Here is a tiny trained network, its code and every weight. The questions are about switching its units off for an input and a class, where a switched-off unit gives its printed mean instead of its output.

import numpy as np


def w(rows, s, z=0):
    codes = np.array(rows[::2]) - 128.0
    scale = np.full(codes.shape[1], s)
    scale[-1] = z or s
    return codes * scale


def f(y):
    return y / 2 * (1 + np.tanh(0.7978845608 * (y + 0.044715 * y**3)))


def log_softmax(a):
    a = a - a.max(-1, keepdims=True)
    return a - np.log(np.exp(a).sum(-1, keepdims=True))


def net(x, mask):
    res = np.array(x, float).reshape(1, 6) / 4 @ E
    y = f(res @ A[0][:, :-1].T + A[0][:, -1])
    res = res + np.where(mask, y, B[0][:, -1]) @ B[0][:, :-1]
    return log_softmax(res[-1] @ U[:, :-1].T + U[:, -1])


A, B = {}, {}
E = w([
[35,142,88,125,191,227,1,30,22,166],'x0',
[120,13,63,144,26,236,158,209,114,205],'x1',
[119,141,153,132,152,145,118,153,133,118],'x2',
[235,102,52,9,239,130,154,168,14,15],'x3',
[154,143,168,125,111,148,128,131,117,138],'x4',
[133,143,142,135,133,143,127,137,127,125],'x5',
],0.012)
A[0] = w([
[60,111,123,125,153,204,27,23,45,136,137],'N0',
[62,145,169,228,75,123,98,76,232,176,238],'N1',
[155,95,90,117,156,186,84,153,67,74,94],'N2',
[121,26,89,152,99,218,149,210,115,172,154],'N3',
[150,227,165,121,161,2,72,55,132,99,246],'N4',
[57,163,101,118,152,200,69,58,18,170,136],'N5',
[191,127,50,90,133,168,170,188,80,80,165],'N6',
],0.01,0.014)
B[0] = w([
[82,133,103,149,148,224,70,23,66,165,229],'N0',
[8,148,138,190,81,155,173,104,209,201,254],'N1',
[139,112,87,136,122,78,82,119,107,109,177],'N2',
[130,110,92,157,60,139,83,221,113,157,213],'N3',
[96,186,178,110,194,103,153,70,124,78,231],'N4',
[147,140,70,146,111,104,68,82,31,139,221],'N5',
[191,68,140,123,190,128,117,137,146,128,210],'N6',
],0.014,0.031)
U = w([
[88,183,201,172,139,48,191,118,230,105,255],'0',
[54,182,145,147,182,175,124,46,143,149,7],'1',
[88,91,136,167,71,138,184,231,206,139,205],'2',
[77,150,84,181,89,195,97,146,117,181,64],'3',
[168,143,163,42,225,77,190,165,131,19,215],'4',
[147,161,113,83,211,130,96,74,66,51,84],'5',
[188,60,122,90,157,132,133,252,160,109,165],'6',
[173,85,81,155,134,135,72,145,56,119,49],'7',
],0.011,0.0054)

Each question gives the input, the list of numbers given to net, and the class t.
The units are the neurons (one row each of A and B). Each row of codes is followed by its name. A weight is (code - 128) times the scale printed after its matrix; where a second scale follows, it is the last column's (A, B and U).
mask holds one flag per neuron, in row order. A switched-off neuron (its flag False) gives its mean, the last column of its row in B, instead of its output. The means were averaged over made-up inputs and are rounded, as every weight is.
A unit's drop is (log p(t) with every unit on - log p(t) with that unit switched off) / (log p(t) with every unit on - log p(t) with every unit switched off).
The circuit of an input: a set's keep is (log p(t) with only the set's units on - log p(t) with every unit switched off) / (log p(t) with every unit on - log p(t) with every unit switched off). Starting from all 7 units, units are removed one at a time, each time the one whose removal leaves the highest keep (on an exact tie, the one counted first), for as long as the keep stays at least 0.8.
units of the circuit, in order: the units of the circuit, biggest drop first
unit that matters most: the unit with the biggest drop
k most important neurons: the k neurons with the biggest drops, biggest first
drop when u is switched off: that unit's drop, to one decimal
input [-1,-2,3,-3,-6,7], class 0: units of the circuit, in order => N0
input [-3,0,8,-5,-2,-3], class 0: 2 most important neurons => N0, N3
input [0,-4,-1,8,-2,4], class 4: 2 most important neurons => N0, N5
input [0,-7,-8,3,-2,1], class 4: units of the circuit, in order => N1, N0, N5
input [0,4,-6,2,-4,6], class 6: units of the circuit, in order => N1, N0, N5
input [-2,-3,6,3,-4,1], class 4: units of the circuit, in order => N1, N0
input [-2,-5,1,5,-5,2], class 4: units of the circuit, in order => N0, N1
input [-8,8,0,1,-3,-1], class 6: 2 most important neurons => N1, N6
input [-2,8,6,-4,4,6], class 2: 2 most important neurons => N0, N5
input [0,5,1,7,-6,2], class 6: units of the circuit, in order => N0, N6
input [-4,-5,0,3,-4,-8], class 4: units of the circuit, in order => N1, N0
input [5,3,3,1,1,-6], class 7: 2 most important neurons => N1, N5
input [5,-3,4,1,-4,2], class 5: 2 most important neurons => N1, N5
input [-2,1,-6,8,-8,-1], class 6: unit that matters most => N4
input [-5,0,-2,3,-2,-8], class 4: 3 most important neurons => N1, N3, N0
input [-8,1,6,-2,2,-6], class 2: 2 most important neurons => N4, N0
input [-4,0,3,-7,-5,-2], class 0: drop when N3 is switched off => 0.2
input [-5,8,-7,2,4,-1], class 6: drop when N1 is switched off => 0.4
input [-8,1,7,-5,-5,7], class 2: drop when N4 is switched off => 0.6
input [1,-5,4,5,-3,4], class 5: unit that matters most => N1
input [0,-4,-1,3,0,5], class 4: 2 most important neurons => N1, N0
